Here is a tiny trained network, its code and every weight. The questions are about switching its units off for an input and a target symbol, where a switched-off unit gives its printed mean instead of its output.

import numpy as np


def w(rows, s, z=0):
    codes = np.array(rows[::2]) - 128.0
    scale = np.full(codes.shape[1], s)
    scale[-1] = z or s
    return codes * scale


def norm(h):
    return h / np.sqrt((h * h).mean(-1, keepdims=True) + 1e-5)


def f(y):
    return y / 2 * (1 + np.tanh(0.7978845608 * (y + 0.044715 * y**3)))


def softmax(a):
    e = np.exp(a - a.max(-1, keepdims=True))
    return e / e.sum(-1, keepdims=True)


def log_softmax(a):
    a = a - a.max(-1, keepdims=True)
    return a - np.log(np.exp(a).sum(-1, keepdims=True))


def net(x, mask):
    ids = ['ΔΨζηθλξ'.index(c) for c in x.split()]
    T = len(ids)
    res = E[ids] + P[:T]
    r = norm(res)
    for j in range(3):
        rows = slice(2 * j, 2 * j + 2)
        q, k, v = (r @ M[0][rows].T for M in (Q, K, V))
        z = softmax(np.where(np.tri(T) > 0, q @ k.T / 2**0.5, -1e9)) @ v
        o = O[0][rows]
        res = res + np.where(mask[j], z, o[:, -1]) @ o[:, :-1]
    y = f(norm(res) @ A[0][:, :-1].T + A[0][:, -1])
    res = res + np.where(mask[3:15], y, B[0][:, -1]) @ B[0][:, :-1]
    return log_softmax(norm(res)[-1] @ U[:, :-1].T + U[:, -1])


Q, K, V, O, A, B = {}, {}, {}, {}, {}, {}
E = w([
[106,143,169,152,139],'Δ',
[188,154,95,142,223],'Ψ',
[111,112,152,173,147],'ζ',
[131,124,83,140,165],'η',
[139,90,125,97,249],'θ',
[76,74,162,105,185],'λ',
[102,71,111,129,181],'ξ',
],0.02)
P = w([
[86,150,186,177,153],'0',
[135,133,169,153,99],'1',
[1,135,55,231,82],'2',
[131,149,198,179,186],'3',
[154,127,161,150,90],'4',
[4,154,86,117,133],'5',
[149,139,197,158,182],'6',
[181,127,157,132,52],'7',
[29,121,59,79,133],'8',
[199,150,176,121,171],'9',
],0.015)
Q[0] = w([
[82,215,87,128,134],'head 1',
[139,70,126,203,97],'head 1',
[207,101,141,179,232],'head 2',
[37,171,41,72,59],'head 2',
[89,10,84,127,140],'head 3',
[47,106,170,91,13],'head 3',
],0.014)
K[0] = w([
[112,46,85,188,103],'head 1',
[159,147,187,103,205],'head 1',
[185,98,107,102,42],'head 2',
[8,205,94,208,213],'head 2',
[78,27,127,149,183],'head 3',
[25,146,151,171,87],'head 3',
],0.014)
V[0] = w([
[89,76,69,143,114],'head 1',
[194,78,81,135,71],'head 1',
[144,141,29,222,51],'head 2',
[51,8,116,152,92],'head 2',
[121,151,197,162,131],'head 3',
[163,150,145,134,156],'head 3',
],0.011)
O[0] = w([
[119,104,118,146,132,153],'head 1',
[56,62,143,112,82,2],'head 1',
[115,187,132,249,138,211],'head 2',
[130,61,78,246,68,136],'head 2',
[138,140,151,91,70,174],'head 3',
[136,102,87,30,63,193],'head 3',
],0.012,0.0064)
A[0] = w([
[115,183,207,120,53,20],'neuron 1',
[181,82,157,138,161,138],'neuron 2',
[8,73,198,92,45,149],'neuron 3',
[112,205,143,87,126,91],'neuron 4',
[94,201,110,134,212,163],'neuron 5',
[187,36,146,110,89,45],'neuron 6',
[71,184,158,103,22,101],'neuron 7',
[115,234,130,204,159,121],'neuron 8',
[52,233,189,108,189,209],'neuron 9',
[241,134,134,96,145,253],'neuron 10',
[174,100,127,229,141,105],'neuron 11',
[53,176,11,114,82,35],'neuron 12',
],0.013,0.0039)
B[0] = w([
[99,128,165,190,80,129],'neuron 1',
[109,131,142,151,32,146],'neuron 2',
[53,86,49,201,191,137],'neuron 3',
[179,112,41,120,129,148],'neuron 4',
[112,126,117,197,117,227],'neuron 5',
[69,171,15,120,129,143],'neuron 6',
[133,193,175,211,153,126],'neuron 7',
[48,39,152,74,225,248],'neuron 8',
[172,134,29,164,119,213],'neuron 9',
[60,147,198,162,82,204],'neuron 10',
[207,117,147,67,151,207],'neuron 11',
[7,104,67,68,43,157],'neuron 12',
],0.011,0.013)
U = w([
[93,182,192,155,93,195],'Δ',
[137,217,103,64,157,91],'Ψ',
[143,75,241,103,139,33],'ζ',
[94,117,134,159,216,120],'η',
[100,112,188,9,134,152],'θ',
[37,124,95,80,92,251],'λ',
[195,79,114,122,107,59],'ξ',
],0.016,0.0026)

Each question gives the input, a string of symbols that net reads in full, and the target symbol t.
The units are the heads (2 rows each of Q, K, V and O) and the neurons (one row each of A and B). Each row of codes is followed by its name. A weight is (code - 128) times the scale printed after its matrix; where a second scale follows, it is the last column's (O, A, B and U).
mask holds one flag per unit, heads first, then neurons. A switched-off unit (its flag False) gives its mean, the last column of its rows in O or B, instead of its output. The means were averaged over made-up inputs and are rounded, as every weight is.
A unit's drop is (log p(t) with every unit on - log p(t) with that unit switched off) / (log p(t) with every unit on - log p(t) with every unit switched off).
The circuit of an input: a set's keep is (log p(t) with only the set's units on - log p(t) with every unit switched off) / (log p(t) with every unit on - log p(t) with every unit switched off). Starting from the 12 units with the biggest drops (on a tie, the unit counted first), units are removed one at a time, each time the one whose removal leaves the highest keep (on an exact tie, the one counted first), for as long as the keep stays at least 0.8.
units of the circuit, in order: the units of the circuit, biggest drop first
unit that matters most: the unit with the biggest drop
top k neurons: the k neurons with the biggest drops, biggest first
heads that matter: for each layer, one digit per head in row order, 1 if its drop is at least 0.15 and else 0, layers parted by /
drop of u: that unit's drop, to one decimal
input θ η η ξ Ψ Ψ, target λ: heads that matter	101
input η Δ ζ Δ Δ ξ η, target Δ: unit that matters most	neuron 10
input η ζ η ξ Ψ η λ, target Ψ: units of the circuit, in order	head 2; neuron 8; neuron 9
input θ ζ ξ Ψ Δ η Ψ, target Δ: heads that matter	010
input ξ η η θ Ψ η λ η, target η: units of the circuit, in order	head 2; neuron 8
input η Ψ ξ η ζ θ Ψ, target ζ: heads that matter	010
input Δ Ψ Ψ η ζ η Δ Δ η ζ, target Δ: heads that matter	000
input Ψ θ η θ θ ξ ξ, target θ: heads that matter	010
input η θ η η λ λ ξ, target λ: units of the circuit, in order	head 2; neuron 6
input η η ζ ξ η Ψ η ζ, target ζ: heads that matter	000
input Δ η Ψ Ψ η η θ ξ ζ θ, target ξ: units of the circuit, in order	head 2; neuron 8
input η η ξ η η ξ θ ζ Δ θ, target ζ: heads that matter	010
input η Ψ ζ Ψ η η η ξ, target ξ: top 2 neurons	neuron 8; neuron 11
input η Δ Ψ η, target Δ: units of the circuit, in order	head 2; neuron 10; neuron 8
input η Δ Ψ Ψ, target Δ: units of the circuit, in order	neuron 10; head 2; neuron 8; head 3
input η Ψ Ψ η Δ, target Δ: unit that matters most	neuron 1
input η λ ξ Δ, target λ: heads that matter	010
input Ψ λ Δ, target η: heads that matter	001
input η ζ λ η, target ζ: heads that matter	010
input λ Ψ η η η ξ η ζ η λ, target ζ: top neuron	neuron 11
input Ψ Ψ Ψ ξ λ Ψ Ψ, target λ: top 3 neurons	neuron 6; neuron 10; neuron 11
input η θ η Δ ξ, target ξ: drop of head 2	1.5
